Below are the code and all the weights of a small trained network. Each question names an input and a class and asks about switching units off, where a switched-off unit gives its printed mean instead of its output.

import numpy as np


def w(rows, s, z=0):
    codes = np.array(rows[::2]) - 128.0
    scale = np.full(codes.shape[1], s)
    scale[-1] = z or s
    return codes * scale


def norm(h):
    return h / np.sqrt((h * h).mean(-1, keepdims=True) + 1e-5)


def f(y):
    return y / 2 * (1 + np.tanh(0.7978845608 * (y + 0.044715 * y**3)))


def log_softmax(a):
    a = a - a.max(-1, keepdims=True)
    return a - np.log(np.exp(a).sum(-1, keepdims=True))


def net(x, mask):
    res = np.array(x, float).reshape(1, 4) / 4 @ E
    u = 0
    for l in range(2):
        y = f(norm(res) @ A[l][:, :-1].T + A[l][:, -1])
        res = res + np.where(mask[u : u + 3], y, B[l][:, -1]) @ B[l][:, :-1]
        u += 3
    return log_softmax(norm(res)[-1] @ U[:, :-1].T + U[:, -1])


A, B = {}, {}
E = w([
[224,95,79,103,187],'x0',
[62,168,91,158,249],'x1',
[132,178,220,101,173],'x2',
[101,38,164,173,150],'x3',
],0.002)
A[0] = w([
[96,240,95,121,75,58],'0.n1',
[94,174,143,145,205,75],'0.n2',
[98,90,2,164,77,5],'0.n3',
],0.0061,0.0034)
B[0] = w([
[128,61,82,91,184,200],'0.n1',
[144,148,138,128,70,246],'0.n2',
[112,219,254,98,201,214],'0.n3',
],0.0078,0.0013)
A[1] = w([
[2,46,176,164,125,32],'1.n1',
[70,197,64,215,186,6],'1.n2',
[133,92,138,200,149,26],'1.n3',
],0.0052,0.0023)
B[1] = w([
[140,144,50,79,163,247],'1.n1',
[178,87,149,150,2,200],'1.n2',
[193,161,93,47,134,77],'1.n3',
],0.008,0.0012)
U = w([
[95,196,240,156,164,169],'0',
[152,109,145,195,2,117],'1',
[135,131,90,143,158,190],'2',
[146,127,66,88,180,2],'3',
],0.0094,0.0031)

Each question gives the input, the list of numbers given to net, and the class t.
The units are the neurons (one row each of A and B). Each row of codes is followed by its name. A weight is (code - 128) times the scale printed after its matrix; where a second scale follows, it is the last column's (A, B and U).
mask holds one flag per neuron, layer by layer. A switched-off neuron (its flag False) gives its mean, the last column of its row in B, instead of its output. The means were averaged over made-up inputs and are rounded, as every weight is.
A unit's drop is (log p(t) with every unit on - log p(t) with that unit switched off) / (log p(t) with every unit on - log p(t) with every unit switched off).
The circuit of an input: a set's keep is (log p(t) with only the set's units on - log p(t) with every unit switched off) / (log p(t) with every unit on - log p(t) with every unit switched off). Starting from all 6 units, units are removed one at a time, each time the one whose removal leaves the highest keep (on an exact tie, the one counted first), for as long as the keep stays at least 0.8.
units of the circuit, in order: the units of the circuit, biggest drop first
unit that matters most: the unit with the biggest drop
top k neurons: the k neurons with the biggest drops, biggest first
k most important neurons of layer l: the k neurons of layer l with the biggest drops, biggest first
input [3,4,0,3], class 1: unit that matters most => 0.n1
input [-1,4,7,8], class 3: top 2 neurons => [1.n1; 0.n3]
input [-4,8,6,7], class 1: units of the circuit, in order => [1.n2; 0.n3]
input [-7,-5,0,4], class 2: top 3 neurons => [1.n1; 0.n2; 1.n2]
input [-6,8,-7,-7], class 1: top 2 neurons => [1.n2; 1.n1]
input [-8,2,3,2], class 2: units of the circuit, in order => [1.n1; 0.n3]
input [-2,2,3,-5], class 3: 2 most important neurons of layer 0 => [0.n1; 0.n3]
input [-3,-3,4,-7], class 3: top 2 neurons => [0.n1; 0.n3]
input [5,6,-8,-6], class 0: units of the circuit, in order => [0.n3; 1.n1]
input [6,7,-6,-6], class 1: units of the circuit, in order => [1.n2; 1.n1]
input [-8,-7,2,-4], class 2: units of the circuit, in order => [0.n1; 0.n2; 1.n2]
input [-6,6,-3,7], class 3: top 2 neurons => [1.n1; 1.n3]
input [-4,3,0,-4], class 2: top 2 neurons => [0.n1; 0.n3]
input [6,6,5,-5], class 1: top 2 neurons => [0.n3; 0.n1]
input [0,4,-7,7], class 0: top 3 neurons => [0.n3; 0.n1; 1.n2]
input [-7,-4,-7,5], class 0: top 3 neurons => [0.n3; 0.n1; 1.n2]
input [-8,0,-4,2], class 2: unit that matters most => 1.n1
input [-1,-5,6,-8], class 3: top 2 neurons => [0.n1; 0.n3]
input [5,7,-1,3], class 1: units of the circuit, in order => [1.n2; 0.n1]
input [-2,6,-2,3], class 1: unit that matters most => 1.n2
